Below are the code and all the weights of a small trained network. Each question names an input and a class and asks about switching units off, where a switched-off unit gives its printed mean instead of its output.

import numpy as np


def w(rows, s, z=0):
    codes = np.array(rows[::2]) - 128.0
    scale = np.full(codes.shape[1], s)
    scale[-1] = z or s
    return codes * scale


def norm(h):
    return h / np.sqrt((h * h).mean(-1, keepdims=True) + 1e-5)


def f(y):
    return np.maximum(y, 0)


def log_softmax(a):
    a = a - a.max(-1, keepdims=True)
    return a - np.log(np.exp(a).sum(-1, keepdims=True))


def net(x, mask):
    res = np.array(x, float).reshape(1, 3) / 4 @ E
    u = 0
    for l in range(4):
        y = f(norm(res) @ A[l][:, :-1].T + A[l][:, -1])
        res = res + np.where(mask[u : u + 8], y, B[l][:, -1]) @ B[l][:, :-1]
        u += 8
    return log_softmax(norm(res)[-1] @ U[:, :-1].T + U[:, -1])


A, B = {}, {}
E = w([
[254,94,144,71,96],'x0',
[158,159,111,42,199],'x1',
[204,148,110,222,173],'x2',
],0.0069)
A[0] = w([
[217,176,100,185,143,19],'L0N1',
[130,164,87,70,249,144],'L0N2',
[161,140,122,43,223,38],'L0N3',
[22,156,97,122,137,213],'L0N4',
[160,59,111,82,60,15],'L0N5',
[13,110,109,104,187,69],'L0N6',
[108,113,92,198,255,4],'L0N7',
[102,158,79,230,231,137],'L0N8',
],0.0094,0.0028)
B[0] = w([
[122,46,163,186,236,203],'L0N1',
[214,254,199,138,172,238],'L0N2',
[58,116,49,132,160,211],'L0N3',
[160,64,129,194,159,254],'L0N4',
[68,186,187,148,85,184],'L0N5',
[187,94,165,152,237,225],'L0N6',
[193,187,157,143,30,197],'L0N7',
[139,165,72,42,18,242],'L0N8',
],0.0086,0.0064)
A[1] = w([
[135,107,92,72,104,81],'L1N1',
[96,215,92,36,162,68],'L1N2',
[80,187,28,1,122,4],'L1N3',
[123,70,107,11,190,159],'L1N4',
[148,141,194,40,182,205],'L1N5',
[199,107,81,68,219,60],'L1N6',
[121,120,179,130,90,37],'L1N7',
[74,162,119,153,187,51],'L1N8',
],0.0086,0.0038)
B[1] = w([
[139,131,82,153,122,134],'L1N1',
[123,44,62,180,34,183],'L1N2',
[102,79,98,224,2,152],'L1N3',
[159,196,61,190,138,179],'L1N4',
[89,167,156,191,116,254],'L1N5',
[31,139,149,140,195,223],'L1N6',
[122,117,160,64,141,152],'L1N7',
[134,158,160,123,128,150],'L1N8',
],0.0082,0.0051)
A[2] = w([
[137,158,76,160,103,47],'L2N1',
[119,105,87,124,102,50],'L2N2',
[143,174,141,108,163,105],'L2N3',
[199,110,163,143,136,30],'L2N4',
[78,138,180,67,82,51],'L2N5',
[129,67,166,168,123,125],'L2N6',
[99,7,101,122,145,2],'L2N7',
[141,82,148,179,185,165],'L2N8',
],0.013,0.0029)
B[2] = w([
[162,98,158,122,95,170],'L2N1',
[157,139,96,158,147,137],'L2N2',
[127,187,181,149,171,174],'L2N3',
[87,93,104,79,153,169],'L2N4',
[128,188,254,99,208,166],'L2N5',
[123,134,126,61,96,210],'L2N6',
[148,68,64,58,96,164],'L2N7',
[72,120,66,50,178,254],'L2N8',
],0.0092,0.0084)
A[3] = w([
[101,202,152,127,145,17],'L3N1',
[87,63,97,99,115,4],'L3N2',
[127,93,170,175,204,4],'L3N3',
[85,35,119,91,112,118],'L3N4',
[104,169,151,201,136,8],'L3N5',
[128,2,77,89,99,60],'L3N6',
[153,145,161,57,175,50],'L3N7',
[152,69,106,124,16,129],'L3N8',
],0.013,0.0034)
B[3] = w([
[113,45,180,71,49,206],'L3N1',
[185,141,119,18,66,201],'L3N2',
[98,129,65,130,238,183],'L3N3',
[232,180,125,24,60,238],'L3N4',
[153,6,72,130,78,171],'L3N5',
[218,159,33,51,27,254],'L3N6',
[67,57,114,186,134,215],'L3N7',
[2,42,118,196,195,223],'L3N8',
],0.0081,0.0064)
U = w([
[152,115,96,23,85,222],'0',
[88,76,103,203,60,113],'1',
[101,143,126,133,224,215],'2',
[206,214,170,158,86,13],'3',
[96,113,254,88,91,3],'4',
],0.026,0.0023)

Each question gives the input, the list of numbers given to net, and the class t.
The units are the neurons (one row each of A and B). Each row of codes is followed by its name. A weight is (code - 128) times the scale printed after its matrix; where a second scale follows, it is the last column's (A, B and U).
mask holds one flag per neuron, layer by layer. A switched-off neuron (its flag False) gives its mean, the last column of its row in B, instead of its output. The means were averaged over made-up inputs and are rounded, as every weight is.
A unit's drop is (log p(t) with every unit on - log p(t) with that unit switched off) / (log p(t) with every unit on - log p(t) with every unit switched off).
The circuit of an input: a set's keep is (log p(t) with only the set's units on - log p(t) with every unit switched off) / (log p(t) with every unit on - log p(t) with every unit switched off). Starting from the 12 units with the biggest drops (on a tie, the unit counted first), units are removed one at a time, each time the one whose removal leaves the highest keep (on an exact tie, the one counted first), for as long as the keep stays at least 0.8.
units of the circuit, in order: the units of the circuit, biggest drop first
most important unit: the unit with the biggest drop
k most important neurons: the k neurons with the biggest drops, biggest first
k most important neurons of layer l: the k neurons of layer l with the biggest drops, biggest first
drop when u is switched off: that unit's drop, to one decimal
input [-3,5,3], class 3: units of the circuit, in order -> (L0N2)
input [4,1,0], class 1: 4 most important neurons -> (L0N4 L0N6 L0N3 L0N5)
input [-3,-7,0], class 0: 2 most important neurons -> (L0N7 L0N2)
input [-8,-7,0], class 0: 2 most important neurons of layer 0 -> (L0N4 L0N2)
input [1,3,-1], class 1: 2 most important neurons -> (L0N3 L0N6)
input [3,0,-1], class 4: 2 most important neurons -> (L0N5 L0N8)
input [7,-7,0], class 4: 3 most important neurons -> (L0N5 L0N4 L0N6)
input [3,0,-3], class 4: 2 most important neurons -> (L0N5 L0N8)
input [0,0,8], class 1: 3 most important neurons -> (L0N7 L0N2 L0N8)
input [1,-7,-8], class 4: 4 most important neurons -> (L2N5 L0N5 L0N1 L0N3)
input [1,-5,-7], class 4: 2 most important neurons -> (L2N5 L0N5)
input [1,-8,0], class 4: 4 most important neurons of layer 2 -> (L2N8 L2N7 L2N4 L2N6)
input [0,7,-2], class 2: 2 most important neurons -> (L0N8 L0N2)
input [-8,2,8], class 3: most important unit -> L0N8
input [-2,7,8], class 3: 2 most important neurons -> (L0N2 L0N8)
input [2,4,8], class 2: drop when L0N1 is switched off -> 3.1
input [-1,2,1], class 3: drop when L0N2 is switched off -> 1.0
input [6,-1,-2], class 4: drop when L0N5 is switched off -> 0.8
